Below are the code and all the weights of a small trained network. Each question names an input and a target symbol and asks about switching units off, where a switched-off unit gives its printed mean instead of its output.

import numpy as np


def w(rows, s, z=0):
    codes = np.array(rows[::2]) - 128.0
    scale = np.full(codes.shape[1], s)
    scale[-1] = z or s
    return codes * scale


def f(y):
    return y / 2 * (1 + np.tanh(0.7978845608 * (y + 0.044715 * y**3)))


def softmax(a):
    e = np.exp(a - a.max(-1, keepdims=True))
    return e / e.sum(-1, keepdims=True)


def log_softmax(a):
    a = a - a.max(-1, keepdims=True)
    return a - np.log(np.exp(a).sum(-1, keepdims=True))


def net(x, mask):
    ids = ['αγμξψω'.index(c) for c in x.split()]
    T = len(ids)
    res = E[ids] + P[:T]
    u = 0
    for l in range(2):
        r = res
        for j in range(3):
            rows = slice(2 * j, 2 * j + 2)
            q, k, v = (r @ M[l][rows].T for M in (Q, K, V))
            z = softmax(np.where(np.tri(T) > 0, q @ k.T / 2**0.5, -1e9)) @ v
            o = O[l][rows]
            res = res + np.where(mask[u + j], z, o[:, -1]) @ o[:, :-1]
        u += 3
        y = f(res @ A[l][:, :-1].T + A[l][:, -1])
        res = res + np.where(mask[u : u + 8], y, B[l][:, -1]) @ B[l][:, :-1]
        u += 8
    return log_softmax(res[-1] @ U[:, :-1].T + U[:, -1])


Q, K, V, O, A, B = {}, {}, {}, {}, {}, {}
E = w([
[159,202,45,33,177,159,61,159,61,162],'α',
[123,125,250,153,178,33,162,192,114,187],'γ',
[98,151,244,171,193,83,118,119,208,198],'μ',
[125,151,222,53,223,163,113,183,92,185],'ξ',
[134,169,98,152,112,27,49,139,129,195],'ψ',
[98,195,42,90,212,84,49,238,121,99],'ω',
],0.016)
P = w([
[157,142,110,181,83,203,208,229,161,135],'0',
[86,149,112,183,234,1,158,141,92,159],'1',
[169,42,177,70,87,121,164,85,114,121],'2',
[81,193,127,126,198,81,75,153,123,189],'3',
[200,74,176,69,70,85,154,84,112,118],'4',
[89,158,173,145,137,76,76,136,102,215],'5',
[216,107,144,52,45,85,80,74,117,88],'6',
[72,172,165,144,105,100,25,117,94,171],'7',
[159,21,224,60,107,138,179,26,135,124],'8',
[43,221,120,126,81,164,75,100,135,176],'9',
[246,189,151,44,100,74,167,119,148,121],'10',
],0.0096)
Q[0] = w([
[192,141,180,78,176,91,119,149,97,183],'L0H0',
[147,55,117,139,203,111,111,101,89,140],'L0H0',
[127,140,131,162,103,143,151,117,137,90],'L0H1',
[205,116,159,71,136,87,106,130,184,106],'L0H1',
[181,141,174,117,104,100,141,70,169,85],'L0H2',
[182,75,162,166,141,216,91,52,254,120],'L0H2',
],0.0092)
K[0] = w([
[145,142,170,145,131,174,218,189,151,148],'L0H0',
[128,74,88,106,167,132,115,161,182,72],'L0H0',
[161,154,132,153,127,44,131,63,80,114],'L0H1',
[229,170,59,189,48,205,189,220,216,209],'L0H1',
[193,132,152,254,163,128,118,128,105,124],'L0H2',
[138,135,119,144,177,128,71,67,177,95],'L0H2',
],0.0085)
V[0] = w([
[170,116,139,99,71,98,138,164,86,143],'L0H0',
[129,85,140,123,117,125,112,66,181,140],'L0H0',
[109,114,126,112,187,209,139,140,148,108],'L0H1',
[155,162,169,96,163,121,189,71,133,104],'L0H1',
[100,167,85,51,95,87,162,106,87,95],'L0H2',
[101,165,149,156,142,1,188,136,138,129],'L0H2',
],0.0083)
O[0] = w([
[45,103,26,133,91,113,180,82,155,200,173],'L0H0',
[110,105,255,179,90,57,67,149,95,167,12],'L0H0',
[58,137,81,148,128,101,136,114,185,9,210],'L0H1',
[53,191,88,144,138,59,184,38,203,97,145],'L0H1',
[101,106,84,169,176,163,68,96,80,73,29],'L0H2',
[137,156,133,59,229,180,214,40,94,156,254],'L0H2',
],0.0074,0.0068)
A[0] = w([
[92,131,106,188,11,145,96,165,79,95,117],'L0N0',
[165,181,138,146,151,140,196,216,176,129,142],'L0N1',
[98,116,170,111,120,2,168,93,77,129,229],'L0N2',
[90,121,81,217,137,41,133,104,155,167,91],'L0N3',
[79,158,195,110,133,83,160,154,177,112,77],'L0N4',
[100,142,56,183,215,178,88,69,101,163,2],'L0N5',
[170,149,100,144,104,170,187,122,159,134,174],'L0N6',
[80,125,130,107,99,81,190,166,144,169,169],'L0N7',
],0.0074,0.0013)
B[0] = w([
[166,141,94,59,153,104,46,151,52,161,124],'L0N0',
[151,1,169,132,168,161,64,114,96,108,243],'L0N1',
[131,144,56,84,128,189,68,174,174,82,234],'L0N2',
[52,127,190,205,141,89,140,171,145,142,157],'L0N3',
[130,168,105,182,113,140,82,128,106,156,254],'L0N4',
[93,113,128,227,162,123,202,188,144,143,159],'L0N5',
[101,37,110,102,111,115,57,77,186,56,152],'L0N6',
[88,148,164,134,152,150,117,82,101,127,228],'L0N7',
],0.0076,0.0078)
Q[1] = w([
[72,139,143,27,211,131,108,195,154,92],'L1H0',
[178,109,81,10,215,117,61,5,179,53],'L1H0',
[133,137,77,170,150,71,102,180,2,149],'L1H1',
[137,85,201,239,123,108,131,159,143,66],'L1H1',
[169,130,153,82,138,113,154,97,143,75],'L1H2',
[115,113,172,176,42,81,116,67,179,167],'L1H2',
],0.006)
K[1] = w([
[171,105,131,139,133,159,134,114,117,148],'L1H0',
[98,16,117,173,129,254,34,134,113,76],'L1H0',
[173,204,156,96,88,144,139,187,95,76],'L1H1',
[146,200,78,105,134,87,115,95,122,142],'L1H1',
[196,154,139,101,98,84,141,120,115,193],'L1H2',
[81,159,142,163,144,90,74,86,160,171],'L1H2',
],0.0076)
V[1] = w([
[175,135,106,99,107,134,108,71,84,192],'L1H0',
[128,82,75,62,103,58,103,178,149,68],'L1H0',
[155,142,71,56,138,53,173,142,90,198],'L1H1',
[98,2,116,145,185,143,125,94,70,171],'L1H1',
[198,74,151,135,241,127,146,80,20,174],'L1H2',
[197,117,114,185,92,100,85,179,140,169],'L1H2',
],0.0061)
O[1] = w([
[102,95,221,153,159,99,81,109,22,208,96],'L1H0',
[107,157,235,102,99,188,50,160,151,152,91],'L1H0',
[133,14,133,164,91,246,120,149,55,150,75],'L1H1',
[145,120,188,108,135,145,118,51,57,124,251],'L1H1',
[141,255,127,210,91,146,114,111,213,163,240],'L1H2',
[132,197,161,151,168,140,204,153,56,201,40],'L1H2',
],0.0076,0.011)
A[1] = w([
[112,137,176,21,141,86,26,46,125,164,125],'L1N0',
[206,52,221,63,182,168,168,68,149,166,194],'L1N1',
[130,139,218,103,176,104,50,69,156,127,130],'L1N2',
[210,225,47,42,93,143,198,73,100,121,251],'L1N3',
[230,52,93,69,75,151,164,89,145,223,173],'L1N4',
[195,206,114,133,94,209,122,176,118,83,24],'L1N5',
[152,218,127,64,187,162,89,151,114,129,157],'L1N6',
[116,41,172,4,101,37,151,118,193,2,171],'L1N7',
],0.0057,0.002)
B[1] = w([
[44,157,75,133,151,254,203,37,126,130,252],'L1N0',
[185,132,141,193,161,46,111,158,144,90,218],'L1N1',
[69,149,55,124,163,179,69,181,68,135,251],'L1N2',
[159,75,193,164,202,37,109,244,149,47,230],'L1N3',
[209,168,155,115,21,169,149,88,53,123,149],'L1N4',
[152,161,252,77,63,180,108,157,164,69,136],'L1N5',
[73,112,125,143,54,94,168,117,92,215,240],'L1N6',
[132,48,164,69,120,120,81,6,154,220,212],'L1N7',
],0.008,0.012)
U = w([
[133,133,212,211,215,62,124,241,183,174,210],'α',
[100,206,26,35,135,180,168,195,61,213,114],'γ',
[193,195,163,107,123,200,194,202,228,141,2],'μ',
[194,89,132,82,153,140,100,135,184,208,76],'ξ',
[228,163,118,107,113,136,164,155,138,208,199],'ψ',
[174,145,73,142,156,172,131,121,41,3,195],'ω',
],0.0046,0.00099)

Each question gives the input, a string of symbols that net reads in full, and the target symbol t.
The units are the heads (2 rows each of Q, K, V and O) and the neurons (one row each of A and B). Each row of codes is followed by its name. A weight is (code - 128) times the scale printed after its matrix; where a second scale follows, it is the last column's (O, A, B and U).
mask holds one flag per unit, layer by layer, with each layer's heads first. A switched-off unit (its flag False) gives its mean, the last column of its rows in O or B, instead of its output. The means were averaged over made-up inputs and are rounded, as every weight is.
A unit's drop is (log p(t) with every unit on - log p(t) with that unit switched off) / (log p(t) with every unit on - log p(t) with every unit switched off).
The circuit of an input: a set's keep is (log p(t) with only the set's units on - log p(t) with every unit switched off) / (log p(t) with every unit on - log p(t) with every unit switched off). Starting from the 12 units with the biggest drops (on a tie, the unit counted first), units are removed one at a time, each time the one whose removal leaves the highest keep (on an exact tie, the one counted first), for as long as the keep stays at least 0.8.
circuit, biggest first: the units of the circuit, biggest drop first
k most important neurons: the k neurons with the biggest drops, biggest first
k most important neurons of layer l: the k neurons of layer l with the biggest drops, biggest first
input α γ ξ ξ μ ψ ξ, target γ: circuit, biggest first => [L1H0 L0H2 L1N2 L1N0]
input μ ξ μ ψ α, target α: circuit, biggest first => [L1N3 L0N1]
input ξ ξ ξ ψ γ γ, target γ: circuit, biggest first => [L1N3 L1N1]
input μ ξ α γ ξ ω γ ξ μ μ, target γ: circuit, biggest first => [L1N3 L1N1 L1N2]
input ξ ξ ξ ξ ξ ω, target α: circuit, biggest first => [L1N0 L0N3 L0H2]
input ψ γ ξ ψ ξ ω ω, target ψ: 3 most important neurons of layer 1 => [L1N2 L1N4 L1N0]
input ξ γ ξ γ γ ψ ω ξ μ α γ, target ξ: circuit, biggest first => [L1N7 L0H1 L1H2 L0N1]
input ξ ξ ξ ω ξ γ ξ α, target α: circuit, biggest first => [L0N1 L1N3]
input ξ ω ω, target ξ: circuit, biggest first => [L1N7 L1H2 L0H1 L0N4]
input ξ μ ψ μ ξ ξ ξ ξ γ, target ξ: circuit, biggest first => [L1N7 L0H1 L1H2]
input ξ α ξ γ μ ξ ω ξ μ ψ, target α: circuit, biggest first => [L0N3]
input ξ ξ α ξ γ ξ γ ξ ξ ψ, target α: circuit, biggest first => [L0N3 L0N5]
input γ ω ξ ξ α, target ω: circuit, biggest first => [L1N3 L1N4 L1N7]
input ξ ψ ξ γ μ ξ γ γ μ μ μ, target ξ: 4 most important neurons => [L1N7 L0N6 L0N1 L0N2]
input ξ ξ ξ α μ ξ ξ γ γ α μ, target ξ: 3 most important neurons => [L1N7 L0N6 L0N1]
input ω ξ γ, target μ: 2 most important neurons => [L1N5 L0N1]
input ξ ω μ ξ α, target ξ: 2 most important neurons => [L1N7 L0N4]
input γ ψ μ ω ξ ω ψ ω ξ ω ψ, target ω: 3 most important neurons of layer 1 => [L1N3 L1N0 L1N4]
input ψ ξ ω ξ ξ ξ γ ξ ξ, target ψ: 3 most important neurons of layer 1 => [L1N4 L1N1 L1N3]
input ξ γ α ω, target α: 3 most important neurons of layer 0 => [L0N3 L0N5 L0N2]
input γ ξ ψ α ξ ψ α γ, target γ: 2 most important neurons => [L0N2 L1N3]
input γ ξ ω ξ γ ω ξ, target ω: 3 most important neurons of layer 1 => [L1N0 L1N3 L1N4]
input γ ψ μ, target ω: most important neuron => [L0N6]
input ψ γ γ ξ ξ μ γ, target ψ: 2 most important neurons => [L1N4 L1N1]
input ψ ω ξ ξ α γ ψ, target ψ: 2 most important neurons => [L1N4 L0N1]
input ω ξ ξ ξ γ α ψ, target μ: 2 most important neurons => [L1N5 L0N1]
input γ ξ μ μ ψ ξ γ, target ω: most important neuron of layer 1 => [L1N0]
